Below is a small trained network, with its code and all its weights. Each question gives an input and a target symbol and asks what happens when units are switched off, that is, made to give their printed mean instead of their output.

import numpy as np


def w(rows, s, z=0):
    codes = np.array(rows[::2]) - 128.0
    scale = np.full(codes.shape[1], s)
    scale[-1] = z or s
    return codes * scale


def norm(h):
    return h / np.sqrt((h * h).mean(-1, keepdims=True) + 1e-5)


def f(y):
    return y / 2 * (1 + np.tanh(0.7978845608 * (y + 0.044715 * y**3)))


def softmax(a):
    e = np.exp(a - a.max(-1, keepdims=True))
    return e / e.sum(-1, keepdims=True)


def log_softmax(a):
    a = a - a.max(-1, keepdims=True)
    return a - np.log(np.exp(a).sum(-1, keepdims=True))


def net(x, mask):
    ids = ['Δαεζσψ'.index(c) for c in x.split()]
    T = len(ids)
    res = E[ids] + P[:T]
    r = norm(res)
    for j in range(2):
        rows = slice(2 * j, 2 * j + 2)
        q, k, v = (r @ M[0][rows].T for M in (Q, K, V))
        z = softmax(np.where(np.tri(T) > 0, q @ k.T / 2**0.5, -1e9)) @ v
        o = O[0][rows]
        res = res + np.where(mask[j], z, o[:, -1]) @ o[:, :-1]
    y = f(norm(res) @ A[0][:, :-1].T + A[0][:, -1])
    res = res + np.where(mask[2:10], y, B[0][:, -1]) @ B[0][:, :-1]
    return log_softmax(norm(res)[-1] @ U[:, :-1].T + U[:, -1])


Q, K, V, O, A, B = {}, {}, {}, {}, {}, {}
E = w([
[154,253,64,81,137,84,98,136,172,177],'Δ',
[177,119,28,112,78,184,178,52,141,150],'α',
[209,233,108,64,114,159,151,86,73,152],'ε',
[173,114,92,104,127,187,74,212,98,222],'ζ',
[25,93,184,90,195,58,161,58,12,162],'σ',
[154,168,12,84,135,101,119,116,215,166],'ψ',
],0.0043)
P = w([
[157,152,102,130,116,119,111,137,141,188],'0',
[126,174,97,114,136,166,123,134,130,207],'1',
[103,186,118,73,82,112,87,115,163,198],'2',
[170,88,91,158,141,53,100,118,91,128],'3',
[92,155,92,120,139,209,136,178,123,79],'4',
[55,164,155,91,74,103,56,108,166,144],'5',
[186,68,135,174,137,60,143,133,86,123],'6',
[100,144,80,152,195,213,86,124,99,47],'7',
[87,128,201,110,36,82,65,121,208,144],'8',
[247,56,93,154,253,111,168,128,79,117],'9',
[162,114,165,145,67,74,208,225,144,94],'10',
[108,112,158,103,135,86,145,79,154,194],'11',
[43,119,156,67,75,127,165,157,186,132],'12',
],0.0049)
Q[0] = w([
[55,79,185,73,148,70,160,56,107,252],'h1',
[144,72,149,158,201,45,91,45,80,156],'h1',
[117,201,96,114,40,227,124,225,166,64],'h2',
[83,106,205,88,114,87,126,77,159,231],'h2',
],0.018)
K[0] = w([
[231,83,122,163,202,141,209,161,95,110],'h1',
[112,154,79,133,231,250,91,100,88,96],'h1',
[116,110,215,130,8,33,126,162,191,158],'h2',
[238,96,113,143,181,73,233,163,88,115],'h2',
],0.017)
V[0] = w([
[186,249,221,90,229,98,39,226,104,100],'h1',
[104,22,164,172,150,177,77,232,132,183],'h1',
[196,136,183,55,50,186,115,53,2,93],'h2',
[209,96,137,168,108,196,113,133,169,117],'h2',
],0.0092)
O[0] = w([
[56,100,130,194,3,120,66,117,165,105,252],'h1',
[105,135,15,66,111,130,108,155,100,99,12],'h1',
[51,153,56,95,138,163,211,128,132,216,191],'h2',
[95,165,100,173,196,176,125,144,132,97,46],'h2',
],0.0046,0.0036)
A[0] = w([
[88,137,122,122,109,116,147,139,96,141,125],'n1',
[186,141,133,119,166,143,99,153,144,76,1],'n2',
[177,138,68,75,83,157,118,149,143,141,62],'n3',
[166,175,51,127,107,189,102,170,147,100,46],'n4',
[57,99,151,127,170,81,124,124,59,62,148],'n5',
[8,74,140,154,187,89,173,117,66,68,72],'n6',
[121,123,137,104,229,148,170,137,123,111,9],'n7',
[92,110,171,124,158,99,151,102,75,128,116],'n8',
],0.016,0.0025)
B[0] = w([
[178,160,135,117,151,155,175,137,164,147,198],'n1',
[198,131,105,59,196,168,110,129,193,111,166],'n2',
[122,92,96,74,78,106,105,117,63,121,254],'n3',
[86,245,64,200,156,197,93,201,152,89,231],'n4',
[63,52,108,49,133,142,196,68,86,225,163],'n5',
[161,38,182,127,63,47,27,121,57,33,181],'n6',
[85,92,163,174,168,35,160,129,39,71,191],'n7',
[69,120,110,183,140,185,125,110,166,106,178],'n8',
],0.011,0.0071)
U = w([
[123,97,243,235,32,79,61,103,168,83,66],'Δ',
[105,116,181,180,235,32,206,124,58,89,254],'α',
[84,126,139,155,144,178,246,78,199,248,93],'ε',
[69,199,49,172,122,175,93,174,109,64,192],'ζ',
[137,60,98,15,65,60,137,114,47,183,83],'σ',
[252,113,158,63,223,149,91,120,199,93,72],'ψ',
],0.0036,0.00079)

Each question gives the input, a string of symbols that net reads in full, and the target symbol t.
The units are the heads (2 rows each of Q, K, V and O) and the neurons (one row each of A and B). Each row of codes is followed by its name. A weight is (code - 128) times the scale printed after its matrix; where a second scale follows, it is the last column's (O, A, B and U).
mask holds one flag per unit, heads first, then neurons. A switched-off unit (its flag False) gives its mean, the last column of its rows in O or B, instead of its output. The means were averaged over made-up inputs and are rounded, as every weight is.
A unit's drop is (log p(t) with every unit on - log p(t) with that unit switched off) / (log p(t) with every unit on - log p(t) with every unit switched off).
The circuit of an input: a set's keep is (log p(t) with only the set's units on - log p(t) with every unit switched off) / (log p(t) with every unit on - log p(t) with every unit switched off). Starting from all 10 units, units are removed one at a time, each time the one whose removal leaves the highest keep (on an exact tie, the one counted first), for as long as the keep stays at least 0.8.
circuit, biggest first: the units of the circuit, biggest drop first
unit that matters most: the unit with the biggest drop
k most important neurons: the k neurons with the biggest drops, biggest first
which heads matter: for each layer, one digit per head in row order, 1 if its drop is at least 0.15 and else 0, layers parted by /
drop when u is switched off: that unit's drop, to one decimal
input ζ ε σ Δ ε ε σ, target Δ: circuit, biggest first => (h1)
input σ Δ α σ ψ ε, target σ: which heads matter => 00
input σ Δ ψ ε α σ, target α: which heads matter => 10
input ψ Δ Δ ζ Δ, target Δ: circuit, biggest first => (h1; n4)
input ζ ψ Δ α Δ ψ Δ ζ ζ ε Δ ζ ψ, target Δ: circuit, biggest first => (h1; h2)
input Δ Δ ψ σ α α σ α ζ σ Δ α α, target Δ: circuit, biggest first => (h2; h1)
input α ψ α α ε σ σ ζ, target σ: which heads matter => 01
input ψ ζ ψ α α, target ψ: circuit, biggest first => (h2; n2)
input ε σ α ζ ζ ε α ζ, target ε: circuit, biggest first => (h2; h1; n6)
input ζ σ ε Δ ε σ α α ψ ζ, target α: circuit, biggest first => (n7; h1)
input α α ζ α ζ ψ ε ε σ ψ Δ, target σ: circuit, biggest first => (h2; n4)
input σ σ ε Δ ψ ε, target Δ: which heads matter => 10
input ψ ζ ε ζ ψ α ζ ψ, target α: circuit, biggest first => (h1; n7)
input ψ ζ Δ α ζ σ σ ζ ζ, target σ: which heads matter => 00
input Δ σ ζ ζ Δ ε σ ζ Δ ψ ε Δ, target ψ: which heads matter => 01
input Δ σ ψ Δ Δ Δ σ α, target Δ: unit that matters most => h1
input ζ ψ Δ σ ζ σ, target σ: which heads matter => 10
input ζ ψ Δ ψ σ ζ α, target σ: which heads matter => 00
input ζ ζ α σ Δ ψ Δ Δ ε Δ α ψ Δ, target α: which heads matter => 10
input ε α α ε Δ ζ Δ ε Δ, target Δ: circuit, biggest first => (h1)
input ε α ε ζ, target α: circuit, biggest first => (h1; n7)
input ζ σ ψ ψ ε σ ψ ψ ζ ε ζ Δ, target ε: which heads matter => 01
input σ ζ ζ σ σ, target σ: 2 most important neurons => (n6; n5)
input ζ Δ Δ α Δ σ Δ ζ α ψ σ ε, target ψ: 2 most important neurons => (n2; n4)
input ζ σ α σ ε ζ ζ ζ σ ε ψ σ, target Δ: drop when h1 is switched off => 0.3
input ζ ζ σ ζ Δ α ε ζ α α σ α, target α: drop when h1 is switched off => 1.1
input ζ σ α α ζ ε, target α: drop when n7 is switched off => 0.4
